Below are the code and all the weights of a small trained network. Each question names an input and a target symbol and asks about switching units off, where a switched-off unit gives its printed mean instead of its output.

import numpy as np


def w(rows, s, z=0):
    codes = np.array(rows[::2]) - 128.0
    scale = np.full(codes.shape[1], s)
    scale[-1] = z or s
    return codes * scale


def norm(h):
    return h / np.sqrt((h * h).mean(-1, keepdims=True) + 1e-5)


def f(y):
    return y / 2 * (1 + np.tanh(0.7978845608 * (y + 0.044715 * y**3)))


def softmax(a):
    e = np.exp(a - a.max(-1, keepdims=True))
    return e / e.sum(-1, keepdims=True)


def log_softmax(a):
    a = a - a.max(-1, keepdims=True)
    return a - np.log(np.exp(a).sum(-1, keepdims=True))


def net(x, mask):
    ids = ['αγεζθφω'.index(c) for c in x.split()]
    T = len(ids)
    res = E[ids] + P[:T]
    r = norm(res)
    for j in range(3):
        rows = slice(2 * j, 2 * j + 2)
        q, k, v = (r @ M[0][rows].T for M in (Q, K, V))
        z = softmax(np.where(np.tri(T) > 0, q @ k.T / 2**0.5, -1e9)) @ v
        o = O[0][rows]
        res = res + np.where(mask[j], z, o[:, -1]) @ o[:, :-1]
    y = f(norm(res) @ A[0][:, :-1].T + A[0][:, -1])
    res = res + np.where(mask[3:19], y, B[0][:, -1]) @ B[0][:, :-1]
    return log_softmax(norm(res)[-1] @ U[:, :-1].T + U[:, -1])


Q, K, V, O, A, B = {}, {}, {}, {}, {}, {}
E = w([
[107,165,172,106,159],'α',
[108,20,209,131,57],'γ',
[157,147,211,137,146],'ε',
[154,214,103,130,128],'ζ',
[171,165,119,104,184],'θ',
[78,74,165,255,7],'φ',
[214,176,57,59,93],'ω',
],0.015)
P = w([
[32,33,26,203,163],'0',
[225,210,207,130,28],'1',
[219,200,155,132,76],'2',
[133,123,239,109,60],'3',
[180,149,254,130,55],'4',
[168,139,235,124,47],'5',
[160,135,239,126,53],'6',
[150,145,235,124,48],'7',
[165,132,240,123,56],'8',
],0.0055)
Q[0] = w([
[200,216,67,182,156],'h0',
[236,191,95,32,212],'h0',
[252,211,89,42,187],'h1',
[229,98,91,121,62],'h1',
[159,126,112,136,140],'h2',
[64,35,184,165,118],'h2',
],0.011)
K[0] = w([
[33,90,43,180,241],'h0',
[70,131,45,94,161],'h0',
[18,102,175,176,223],'h1',
[2,84,13,50,175],'h1',
[129,140,141,176,220],'h2',
[193,114,207,50,40],'h2',
],0.0098)
V[0] = w([
[155,32,188,129,176],'h0',
[8,140,189,163,154],'h0',
[132,133,127,203,112],'h1',
[168,146,201,224,187],'h1',
[63,161,126,102,44],'h2',
[102,150,95,179,146],'h2',
],0.013)
O[0] = w([
[88,177,137,131,246,178],'h0',
[56,60,17,81,183,195],'h0',
[198,121,115,122,154,186],'h1',
[190,115,189,196,189,254],'h1',
[197,71,159,93,141,115],'h2',
[180,137,110,183,105,134],'h2',
],0.012,0.0051)
A[0] = w([
[90,118,176,156,160,108],'n0',
[85,150,49,113,146,94],'n1',
[48,145,136,104,63,95],'n2',
[87,88,164,163,111,116],'n3',
[83,37,160,131,67,34],'n4',
[157,45,82,126,113,153],'n5',
[145,197,154,147,121,153],'n6',
[131,200,126,83,146,144],'n7',
[71,122,105,103,130,151],'n8',
[143,127,90,136,187,111],'n9',
[64,91,151,168,85,84],'n10',
[111,61,114,248,128,2],'n11',
[132,130,89,124,184,86],'n12',
[65,156,60,96,132,126],'n13',
[150,161,120,211,103,158],'n14',
[92,150,127,169,106,124],'n15',
],0.017,0.01)
B[0] = w([
[99,114,114,133,90,210],'n0',
[93,93,176,118,140,174],'n1',
[172,185,199,88,147,155],'n2',
[89,109,83,110,171,179],'n3',
[107,152,131,93,167,175],'n4',
[93,129,105,123,146,210],'n5',
[76,130,120,150,134,234],'n6',
[90,169,123,64,132,186],'n7',
[140,141,199,151,135,176],'n8',
[142,146,167,124,92,208],'n9',
[128,159,94,87,160,159],'n10',
[61,251,100,141,80,152],'n11',
[177,114,131,132,100,187],'n12',
[104,125,187,107,133,188],'n13',
[56,108,67,131,146,254],'n14',
[143,123,95,90,119,148],'n15',
],0.015,0.0065)
U = w([
[77,13,98,80,140,44],'α',
[124,254,171,49,144,88],'γ',
[171,216,93,207,241,11],'ε',
[143,81,78,167,44,238],'ζ',
[42,211,56,174,123,142],'θ',
[215,146,88,117,156,254],'φ',
[153,216,156,161,32,142],'ω',
],0.0094,0.0033)

Each question gives the input, a string of symbols that net reads in full, and the target symbol t.
The units are the heads (2 rows each of Q, K, V and O) and the neurons (one row each of A and B). Each row of codes is followed by its name. A weight is (code - 128) times the scale printed after its matrix; where a second scale follows, it is the last column's (O, A, B and U).
mask holds one flag per unit, heads first, then neurons. A switched-off unit (its flag False) gives its mean, the last column of its rows in O or B, instead of its output. The means were averaged over made-up inputs and are rounded, as every weight is.
A unit's drop is (log p(t) with every unit on - log p(t) with that unit switched off) / (log p(t) with every unit on - log p(t) with every unit switched off).
unit that matters most: the unit with the biggest drop
heads that matter: for each layer, one digit per head in row order, 1 if its drop is at least 0.15 and else 0, layers parted by /
drop of u: that unit's drop, to one decimal
input γ φ ω θ ω γ φ, target γ: unit that matters most	h1
input φ γ ε, target φ: heads that matter	100
input ε ε γ ε γ α, target ε: heads that matter	110
input ω ε α, target ω: heads that matter	100
input ω θ ε ω ζ ω ω θ ε, target ω: heads that matter	100
input φ α ζ ε γ ω γ θ, target φ: heads that matter	000
input ω γ γ ε θ γ γ γ ζ, target ω: heads that matter	100
input φ ω θ α φ ζ ζ ε, target ζ: heads that matter	100
input φ ε ω φ α φ φ ζ ω, target φ: heads that matter	000
input φ ε α, target φ: heads that matter	100
input α θ α, target α: heads that matter	100
input ε α ε, target ε: heads that matter	010
input ω γ ω γ ω φ α, target ω: heads that matter	101
input α θ ω ζ γ θ θ θ, target α: heads that matter	100
input θ φ φ α, target φ: unit that matters most	h1
input φ γ γ α γ ω ω ω, target φ: heads that matter	001
input ε γ φ γ ζ θ ε ζ, target ε: drop of h1	1.2
input ω ω ω α θ, target ω: drop of h0	0.5
input ω ε ζ, target ω: drop of h0	1.1
input ζ ζ θ, target ζ: drop of h0	0.6
input θ θ ε, target θ: unit that matters most	h2
